Here is a tiny trained network, its code and every weight. The questions are about switching its units off for an input and a class, where a switched-off unit gives its printed mean instead of its output.

import numpy as np


def w(rows, s, z=0):
    codes = np.array(rows[::2]) - 128.0
    scale = np.full(codes.shape[1], s)
    scale[-1] = z or s
    return codes * scale


def f(y):
    return y / 2 * (1 + np.tanh(0.7978845608 * (y + 0.044715 * y**3)))


def log_softmax(a):
    a = a - a.max(-1, keepdims=True)
    return a - np.log(np.exp(a).sum(-1, keepdims=True))


def net(x, mask):
    res = np.array(x, float).reshape(1, 3) / 4 @ E
    y = f(res @ A[0][:, :-1].T + A[0][:, -1])
    res = res + np.where(mask, y, B[0][:, -1]) @ B[0][:, :-1]
    return log_softmax(res[-1] @ U[:, :-1].T + U[:, -1])


A, B = {}, {}
E = w([
[167,87,190,26,122,212,134,118,74,140],'x0',
[65,57,109,91,5,51,76,177,12,230],'x1',
[112,65,184,205,119,139,2,66,101,99],'x2',
],0.0096)
A[0] = w([
[108,175,80,230,168,87,93,75,192,67,131],'n1',
[177,179,198,110,181,199,216,130,183,64,207],'n2',
[194,222,53,134,196,121,160,177,114,66,76],'n3',
[190,191,194,190,195,228,132,38,187,45,252],'n4',
[125,198,64,153,144,56,159,190,183,176,106],'n5',
[149,190,131,1,124,184,168,211,147,150,137],'n6',
[93,201,66,72,88,44,192,188,86,216,189],'n7',
[145,177,69,161,116,68,209,178,116,147,117],'n8',
],0.0079,0.0039)
B[0] = w([
[76,147,85,181,66,160,77,176,224,188,186],'n1',
[241,134,98,195,157,127,176,48,93,75,231],'n2',
[171,115,80,219,59,114,196,113,108,93,182],'n3',
[213,230,132,114,163,26,113,54,241,89,254],'n4',
[183,74,129,153,60,83,156,232,110,2,180],'n5',
[87,191,71,122,142,147,190,37,127,224,190],'n6',
[27,51,135,90,215,127,203,138,61,131,214],'n7',
[109,80,157,139,103,113,171,217,56,54,174],'n8',
],0.0075,0.018)
U = w([
[196,155,106,228,142,113,206,223,158,42,71],'0',
[94,200,32,203,131,91,47,130,239,139,111],'1',
[154,182,30,113,153,167,206,34,144,143,187],'2',
[200,149,174,114,181,150,56,60,156,55,161],'3',
[51,73,132,175,140,66,156,189,71,79,5],'4',
[12,97,46,254,91,56,7,142,60,203,231],'5',
[39,129,102,50,145,179,176,85,93,229,57],'6',
[108,11,221,97,69,211,10,126,72,201,169],'7',
],0.0072,0.0028)

Each question gives the input, the list of numbers given to net, and the class t.
The units are the neurons (one row each of A and B). Each row of codes is followed by its name. A weight is (code - 128) times the scale printed after its matrix; where a second scale follows, it is the last column's (A, B and U).
mask holds one flag per neuron, in row order. A switched-off neuron (its flag False) gives its mean, the last column of its row in B, instead of its output. The means were averaged over made-up inputs and are rounded, as every weight is.
A unit's drop is (log p(t) with every unit on - log p(t) with that unit switched off) / (log p(t) with every unit on - log p(t) with every unit switched off).
The circuit of an input: a set's keep is (log p(t) with only the set's units on - log p(t) with every unit switched off) / (log p(t) with every unit on - log p(t) with every unit switched off). Starting from all 8 units, units are removed one at a time, each time the one whose removal leaves the highest keep (on an exact tie, the one counted first), for as long as the keep stays at least 0.8.
units of the circuit, in order: the units of the circuit, biggest drop first
unit that matters most: the unit with the biggest drop
top k neurons: the k neurons with the biggest drops, biggest first
drop of u: that unit's drop, to one decimal
input [-8,-6,4], class 1: unit that matters most => n1
input [5,-7,1], class 3: top 2 neurons => [n4; n7]
input [6,-2,1], class 3: units of the circuit, in order => [n7; n3]
input [-7,2,-3], class 4: units of the circuit, in order => [n4; n7]
input [-3,5,0], class 4: units of the circuit, in order => [n1; n7]
input [3,8,0], class 6: units of the circuit, in order => [n7; n5]
input [-8,7,0], class 4: units of the circuit, in order => [n7; n5]
input [5,1,3], class 7: units of the circuit, in order => [n4; n2]
input [3,6,3], class 7: units of the circuit, in order => [n4; n6; n3]
input [1,-1,1], class 3: top 4 neurons => [n6; n1; n3; n7]
input [-1,-8,1], class 1: top 2 neurons => [n1; n4]
input [6,6,5], class 7: drop of n4 => 0.1
input [1,6,-5], class 6: drop of n4 => 0.0
input [7,4,1], class 7: units of the circuit, in order => [n4]
input [5,8,2], class 7: drop of n4 => 0.2
input [2,2,-6], class 6: top 2 neurons => [n6; n4]
